Each row is followed by the grade that its hidden value falls in (each part has its own value, ranges and names):
[ 24 -78  29   6   4 -36 -59  71   3  39 -29 -89  -7  34  -1  59  57  -6
  10  11  -1   3   0 -10  13  -8 102 -27 -13 -63 -18  -6  -8 -66 -40  30
  21  -4  12  11  43  27  10  17  -7 -66  14 -70 -71  28  -6]
J931
[ -11  -33  -68   20    3  -93  -82   76  -47  -11   14 -106  -27    0
   24   17   29  -55   15   25   27   -8   37  -25  -14   14   77  -34
   24  -56  -19  -51   15    2  -22   35   27   45   40  -32   49  -44
   16   -1   20  -36  -22   10  -87   39  -21]
J979
[  50  -78  -12    5   15    6  -45   96  -70   76  -68 -130   -5   67
  -24   73   66  -77   32    4   -3   17   20  -39   14  -40   92   -2
   32  -93  -22  -40    7  -54  -52   37   15   61   57   27   21    4
  -17  -26   -3  -56   29   13  -95   43   -3]
J40
[ 38 -25  36  24  17 -31   3  30  18 -10 -31  -7 -16  15  -7   8  41  16
   0  44  33 -34  -3  -7 -11 -17  75  14 -34 -56  -8  41 -10 -36   0  23
  -5 -11 -16  -1  26   0   1  -5  -2 -25   9 -47 -35  -7  -2]
J425
[ 37   2  70  38  10  -1   3  -8  50 -24 -17   8 -48 -15 -22  11  55 -14
 -15  46  33 -34   6   4 -41   7  49  44 -51 -30   2  49  -2 -30  21  34
 -20 -36 -32  16  20  28  -7 -21  13  -9  22 -57  10  -9  22]
J931
[  26  -62    5   10  -11  -50  -59   65    8   53  -28 -118  -13   -3
   -8   52   53  -31   -6   25    7    3   18   -5    9    5   86  -44
  -17  -63  -15  -20    8  -63   10   43   13   -5    1   11   55    6
   -1   14   27  -51   15  -37  -72   20   -5]
J103
[ 22   4 -13  18   5 -69 -33  37  13   1  10 -57 -31 -28   3  16  30 -31
 -19  32  37  -8  33 -12 -24  18  34   8 -20 -29   3  14   7 -15  12  41
 -10  -2   3  -9  57 -23 -11  -5  27 -32   1  15 -57   7   1]
J746
[ 22 -13   0  19  12 -81 -13  42  14   6  11 -61 -33 -34   1  13  42 -29
 -19  53  51 -32  21 -41 -32   5  54  12 -28 -33 -14  21   7 -30  25  53
  14  -3   2 -15  52 -30   5  12  35 -16 -10  -5 -47  -1 -21]
J746
[ 57 -43  26  10   1 -42 -24  24   4  24 -35 -50   6   1   0  35  38 -18
   2  33   9 -19  -1  -6   2   1  73  -8   0 -64  15   6  -1 -44 -15  22
   6 -11 -10  17  49  -3 -19 -13   7 -40  34 -30 -48   1   5]
J931
[ -11 -171  -75  -26   -5 -124 -170  127  -91   69  -19 -198  -30   40
   28   82   12  -54   42  -26   21    2   38  -29  -13   24  115  -99
   65  -84  -46 -112   18  -32  -65   75  112   36   94  -54   52    0
   46   35   27 -107  -12  -13 -162   82  -45]
J968
[   7  -25  -44  -14  -27 -122 -104   36  -41   -3   24 -108  -39  -12
   29   56   13  -49   -7    0    1    2   26    4  -14   34   60  -88
   29  -48   -4  -50   -3  -11  -15   25   65    6   22   27   84   11
   -4  -13   37  -94    4  -34 -111   34    3]
J746
[ 103  197  116   39  -28   49  170 -163  196 -118   -4  263 -100  -85
  -44 -122   28  -16 -116   89   39  -59  -25  -26  -25  -68 -136  155
 -138   14   95  225    1  -36  129   29 -156  -60 -107   67   51   12
  -87  -90    7  147   74   50  128 -145   47]
J931
[  17 -138  -48  -15  -11  -98 -140  111  -95   76  -30 -186   11   60
   36  114   35  -35   38    1  -13   -5   29   -7  -10   14  152  -93
   55  -84  -23 -102   -3  -41  -65   34   99   29   52  -25   38   27
   17   13    6 -117    3  -59 -136   73  -26]
J103
[  -1  -99   88  161  -49  -67 -101  113   -9  -12 -153  -88   36  -92
   -6   61  117  -63 -152  140  -31 -118  113  -84    8  -21  111  -62
 -121  -98   33  -71    6 -137  188   12  -43   56  -63   52   70 -155
  -40   83  107   43   34  -29  -38   40  -41]
J40
[  44 -103   -7   -7   -8  -51  -90   66  -46   57  -44 -106    7   48
   13   77   38  -30   36    9  -22   -9    6  -10    7   -3  109  -50
   38  -73    1  -51    4  -41  -57   32   57   16   33   -3   36   32
    0   -4   -9  -75   23  -65  -87   44   -8]
J740
[  80  154  107   48   38  -13  161  -81  133 -101   23  154  -54 -113
  -62  -97   38    9  -78  117   64  -76   -7  -30  -46  -18  -62  127
  -90   10   28  162    8    1  120   26  -99  -69 -103   48   55  -55
  -56  -36   42   94   10   -6   94 -101   12]
J103
[  50  -62  -32   -5  -17  -79  -65   55  -24   57  -15 -102   -2   15
   22   68   26  -37   -2   23   12  -15   18  -15   -9   -7   85  -34
   16  -36   -1  -32   -2  -40  -28   57   52   19   34  -25   46   12
  -12   17   14  -73    3  -34  -82   32  -19]
J803
[  46   47  -22  100  159  -74   77  173    3   34   65 -210  170  -68
   -2    8  127   24   23  164  130  -42   44   25   -4   25  245  100
   -7   10  -85  -11   -3   37  -30    9 -101  -18  -76  -60   22 -205
   30   72   20  -70 -142  -77   -5   41  -50]
J746
[  -6   82   45   69   18  -50   70   11   56  -84   10  103  -65  -77
  -37  -78    3   17  -39  107   73 -100   24  -49  -14   -2  -47   71
  -25  -15   35   83   16   23   87   24  -19  -36  -13   -4   36 -109
  -44   29   34   86   -6   22   41  -89   -7]
J968
[  23   96  -65   54 -104  -69  -71 -158   50  -85  -35  195 -213  -59
   16  -62  -33  -46  -34    6    2    0   25  -84  -67   22 -197    2
 -156   23   96  145   53    3  120   96  -16  120   59  -13   43   88
    3  -95   25   53   54   34  -91   20   57]
J979
[ 46  77 106  65  41 -12 103 -32  77 -83   0  87 -20 -65 -29 -38  48  26
 -48  95  65 -70   0  -4 -49  11  24  98 -72 -19  17 105 -22 -13  58  -4
 -58 -56 -80  23  33 -52 -42 -11  25  30  16 -21  59 -64  26]
J425
[ 81 -39   9  36  61 -43  22  53 -23  63 -56 -30  27  17  -8  26  64  12
  45  57  43 -21 -15 -86  14 -36  70  55 -37 -35   2  76   6 -42 -45  46
  -4  59  41   6  26 -37  22   2 -26 -53 -10 -55 -94  32 -11]
J425
[  15 -152  -62   27  -63  133 -137  188  -58   29 -163    1   22  241
   -2    8  -65   46   45   -8   46  -30   43  146   43  -16   95   12
  106 -156    0  -85    5    9 -103   37  -41   37   75 -210 -130   -2
  -49  -13  -89   34   71  141  -59    1  -58]
J740
[   6 -180  -43  -16  -32  -65 -180  123 -103  107  -50 -212    2   87
   32  149   37  -46   65  -25  -40   14   25    6    5   27  161 -115
   73  -88  -21 -131    0  -52  -94   40  128   37   81  -29   25   68
   14   25   -7 -137   21  -86 -141   93   -9]
J40
[  58 -170   87   67 -122   47  -71  -24   95  208  -59 -219  -26  -54
  -22  167  110  -61   61   68   71   15  -65   55  -48  199  181  -65
  -98  -16  -56   -6   17 -158   45  161  151  -15   11  -92  -46  147
   39   98   82  -60   82 -180   -3   60   28]
J40
[ 40 -45   9   5  -1 -69 -45  52 -10  19 -24 -74   1 -12  -3  32  30 -23
  -8  36  13 -18  18 -16  -5  21  60 -25  10 -72   5 -11   8 -35   5  26
  12  -6  -6   7  60 -29 -15  -8  25 -31  26   2 -71   6 -15]
J103
[ 26 -10 -31  18  -5 -78 -21  34   7  23   7 -62 -17 -43   2   6   2 -31
  -2  38  57 -16  21 -12  -3  32  25  -1  17 -34  13  -1  14 -10   2  50
  17  -4  28 -30  56 -58 -26  23  34 -24   8  38 -52 -13  -2]
J968
[ 137  309  105   27   72 -131  297 -165  165 -241  165  288   17 -189
   13 -146  -51   23 -249  147  174 -165   17    0 -137  -68  -88  273
  -40   95   80  191  -80   55   78  -11 -159 -177 -165   13  102 -189
 -172  -15   69   92  -11  144  211 -204  -28]
J979
[   0  148  125   79   -3  -69  145  -90  112 -116   36  182  -95 -110
  -38  -67  -10  125  -82  121  125  -83  -17   -7 -104   96  -64   95
 -150   -8   27  210  -28  -17  156   -5  -23  -99  -96    4   21  -41
  -46    6   60   71   49   17   45 -130   24]
J803
[ 36 -11  23  21  11 -50   3  30  17   0 -14 -21 -38 -26 -24   5  18 -11
 -17  49  55 -43  20 -12 -30   9  28  22 -11 -39  -6  26   7 -17  31  50
  11 -24   0 -10  35 -27 -21   8  35 -12   8   0 -29 -18  -9]
J803
[  23  -44   39   10   -8  -13  -50   35    7   13  -23  -25  -42   15
  -14   90    9  -32  -34  -30  -74    3   58    8   -7  -53   19   -2
   24    8   37  -59  -24  -32  -48   18   31  -18   43   10   65   57
 -101   57   -4  -95   12  -70    5   25   53]
J740
[  25 -106  -11   -5   -1  -54  -98  101  -45   52  -36 -128    4   40
    6   69   35  -31   26    9    0   -3   22  -10   -2   23  100  -41
   41  -81  -15  -56    9  -36  -46   37   45   13   35  -25   37    2
    3    5    5  -62   18  -15  -98   43  -24]
J103
[  98  101   71  -58  249 -287  182    0  -99 -293  243  138   91  -45
   82  -41  -79   89 -128  112  211 -252   43  -23 -311  -29  148  283
  166   44  -47   13 -125  187 -154  -51   47 -208 -102 -112   40 -188
  -58  -20   24  -73 -123   57  116  -76 -145]
J979
[  41 -116 -194 -111  -72 -170  -68  126   77  200    4 -141  -92  196
   58   81   -1  132  -76  -84   11   73  -24    4  104 -375  180 -198
 -191   58 -159   45  -64 -221  -24  202   75   65  112  -88   57  251
   99  195  -57 -250 -181 -299 -227   87 -111]
J803
[ 136   -1    6   12    8   -7   20  -74   15   28   25 -136   -6   -4
   22  117  110 -110  -53    5   50   55    8   47 -166   12  174   65
 -120   14  -89    4  -47  -78  -23   86  -29   46  -56  -37    7  137
    0  -67   53 -134    4  -61  -19  116   25]
J740
[ 161  -72  -13 -102 -216  -33 -172 -187   72  107 -126  119 -156    0
   45   67  -72 -207 -114 -126 -100   16    7  -91   66 -115 -241  -52
   19  -33  247   40   35 -144  -13  135   22   14  127  130  147  165
 -129 -110   -1  -12  228  149  -96  -54   75]
J931
[ 55  10  81  34  20 -15  41  -9  43 -24 -19  37 -29 -24 -33  -3  33  10
 -19  66  51 -59  -5  -7 -38   8  34  59 -29 -38   9  65  -4 -23  26  30
 -11 -51 -34  16  19 -10 -26 -11  18   8  30 -37  16 -38   4]
J740
[ 127   59 -145   16  -26   16  -79  128   71   60   33 -138  169   12
   67  -24  101 -186   10   81  -30   23    0    1  197  -89  109   33
  117   30   53  -64   51   13 -150   76 -152  117   29  -47   82 -130
  -22   -9  -78   32  -67   -8   -4   47  -76]
J979
[ 62  99 104  72  38  21 136 -44 107 -52 -14 104 -22 -69 -47 -54  46  28
 -48  95  80 -50  -5  -4 -28  -3  -8 128 -93 -12  30 141 -12 -26  66  10
 -98 -55 -74  23  26 -57 -56 -12  18  49  30  15  68 -83  39]
J425
[ -32 -115  -20  -72   15 -124   23  130  -23   40  -27  -69  -28   15
  -37   -5  -59   73   -8  -56  -37   74   10  -75   42   -9  -28  -76
   30 -149  -25   -6  -11  -94   -7  -18   45    5   55  -56  134  -73
  -75   87   21  -20   50  174 -137  -55  -33]
J968
[  9   1 -45  22   8 -89 -18  40 -12 -13  18 -52 -27 -29  13  -6  14 -35
  -6  37  44 -13  27 -38 -20  10  34   9   2 -44   3  -1  10  -7   0  34
   3  25  25 -35  57 -61 -14   6  24  -9  -4  50 -56  -2 -13]
J979
[  58  -40  -64  -38  -49  -83   -9   54   85  109  -20  -42  -53  100
   22   36   32   76  -61   -4   18   22  -29  -15   65 -215  105  -75
 -148    6  -61   88  -33 -159   13  118    1   25   32  -23   43  134
   42   85  -37 -104  -65 -169 -117   16  -60]
J40
[   1  -40  -37   10    1 -116  -41   45  -24    3   10  -79  -29  -35
   15   20   -5  -12   -5   37   41  -37   41   -9  -36   24   58  -36
   18  -53    2  -37    6   -5   20   31   51  -18   13  -41   57  -44
  -19   28   43  -39   -4   18  -59   -7   -8]
J968
[ 37   4  74  60   7 -13  26   8  28 -16 -37   5 -25 -26 -31  12  48   5
 -26  77  49 -59   9   1 -32  12  58  34 -48 -50   5  45  -6 -37  52  20
 -11 -35 -38  25  14 -22 -26  -1  30   1  31 -42   5 -27  12]
J740
[ 61 102 103  52  28  16 125 -56 106 -75  -6 119 -40 -60 -47 -63  35  21
 -56  89  63 -61  -4   6 -37 -16 -16 113 -76 -22  32 127  -8 -15  75   7
 -92 -73 -86  32  28 -35 -59 -33  18  63  34   9  80 -92  31]
J931
[  91  167  126   60   21   32  174  -96  174  -72   13  167  -47 -106
  -59  -97   47    9  -87  120   93  -69  -17  -14  -35  -13  -68  171
 -111   11   56  200    6  -23  113   33 -142  -94 -110   47   34  -49
  -65  -45   26  117   45   34  119 -132   26]
J40
[  41  -51   -6   -3   25 -114  -42   59   -9   21  -13  -96    5  -23
   16  -15   58  -19    4   81   82  -57    3  -55  -22   22   96   -8
  -16 -113   -5   35   32  -37   40   38  -13  -27  -40   12   52  -67
   66  -60   28   19   18   37 -101  -20  -60]
J803
[ -37  184   46   46  102  -61   88   30   58 -226   42  162  -81  -83
  -52 -165  -14   31 -106   69   43  -74  103  -10  -36  -59 -113  116
  -24  -54   50   84   11   94  113  -73 -188  -93 -103   67   97 -171
  -76  -75   27  105  -23  155   49 -119   19]
J746
[   0 -250  -62  -43  -23  -99 -245  165 -153  108  -59 -263    8  127
   48  166   38  -55   74  -47  -41    7   30   -3   -6   18  207 -152
  103 -124  -53 -177    0  -55 -125   49  160   48   98  -36   26   76
   55   14   -8 -164   10  -93 -195  130  -49]
J40
[ 35  52 105  64  41   7  81  -6  75 -72 -22  84 -38 -42 -44 -45  44  27
 -42  80  75 -66   5  -4 -33  -5  16  94 -70 -29   3 103 -14 -18  53  14
 -61 -52 -56  23  21 -49 -27  -4  21  31  13 -16  41 -57  18]
J425
[ -28 -198 -105  -22    2 -145 -230  150 -151   72  -15 -251  -12   60
   57  126   27  -69   82  -30  -22   10   55  -36  -29   52  157 -129
   91  -87  -41 -166   20   -5 -101   51  149   73  109  -66   49   19
   61   20   11 -144  -27  -51 -193  134  -36]
J968
[ -24 -201  -98  -37  -20 -137 -211  139 -136   86  -11 -255  -22   62
   54  138   15  -83   53  -45  -22    7   55  -21  -22   20  157 -137
  102  -84  -39 -182    4  -30  -98   59  162   47  113  -57   56   34
   29   42   22 -151  -15  -39 -166  108  -30]
J968
[ 64  31  63  36  22 -22  34  -8  55 -28  -4  27 -31 -44 -28  -6  33 -15
 -45  67  68 -56  18  -3 -55  10  18  80 -36 -14  10  63   1 -12  36  49
 -38 -49 -36   2  27 -23 -30 -15  32   8  18  -3  19 -29  -1]
J103
[ 25 -66 -20  14 -11 -52 -71  83 -36  36 -31 -97   4  16   9  47  28 -38
  15  38  16 -25  27 -11  -3  27  79 -24  37 -70   4 -42  11 -20 -19  34
  36  19  26 -35  32 -29 -15   4  13 -29  18  13 -72  17 -21]
J803
[ 34   7  84  58  22  -4  41   7  51 -21 -27  12 -19 -32 -24   5  53  10
 -22  65  62 -45   5   2 -30  20  55  60 -57 -38   5  64 -16 -38  28  19
 -27 -40 -37  10  21 -28 -24   7  22  -5  26 -23  13 -32  24]
J425
[  96  296  121  104   49   41  274 -121  226 -127   46  252  -26 -174
  -75 -180   37   40 -103  187  135  -89  -10   -3  -28    7 -128  242
 -137   49   83  271   17   34  169    9 -226 -104 -159   30   35 -142
  -97  -50   32  188   19   88  180 -188   38]
J803
[ -42 -296  -32  -41   -3  -96 -274  198 -164  122  -62 -299   -6  137
   47  201   60  -52   92  -77  -68   27   41  -31   -3   18  222 -154
   96 -132  -51 -194   -7  -77 -156   31  178   40  122  -16   39   90
   67   38  -21 -194   12 -110 -207  146  -26]
J931
[  17 -220  -44  -39  -24  -86 -202  136 -128  102  -62 -222   14  108
   34  152   26  -42   64  -48  -50   18   16    2   13   13  175 -143
   96 -114  -37 -152   -6  -60 -119   38  142   43   90  -18   40   66
   24   22   -7 -160   23  -90 -175  110  -30]
J740
[ 39   5  21  15  10 -36 -26  45  23   3  -4 -41   0 -12  -4  16  53 -28
  -5  43   0  -6  11 -25   7  16  39  21  -6 -45  20  28  11 -23 -10  17
 -32  -2 -14  16  59 -23 -16 -25  -2  -7  20  -4 -41  -2  -4]
J103
[ -80 -111   49    8 -195   75 -186 -117  208   19  -78  -72 -270  -63
  -21   17   46 -117  -44  -66  -80   59   66  125  -46   55  -25 -166
 -173  -88   50  -48   61 -129  218   91  -21 -106  -84  -12   53  267
    3  -47   82   56  128  -17   55  -28  151]
J425
[ 18  -4   7  14  11 -65 -11  34   9 -16   7 -22 -51 -21  -8   6  21 -19
 -15  39  39 -31  23 -32 -38   9  23  19 -14 -31  -6  24   5 -11  18  45
  18  -5  11 -20  45 -17 -12   5  26 -12  -2   3 -38  -7 -10]
J746
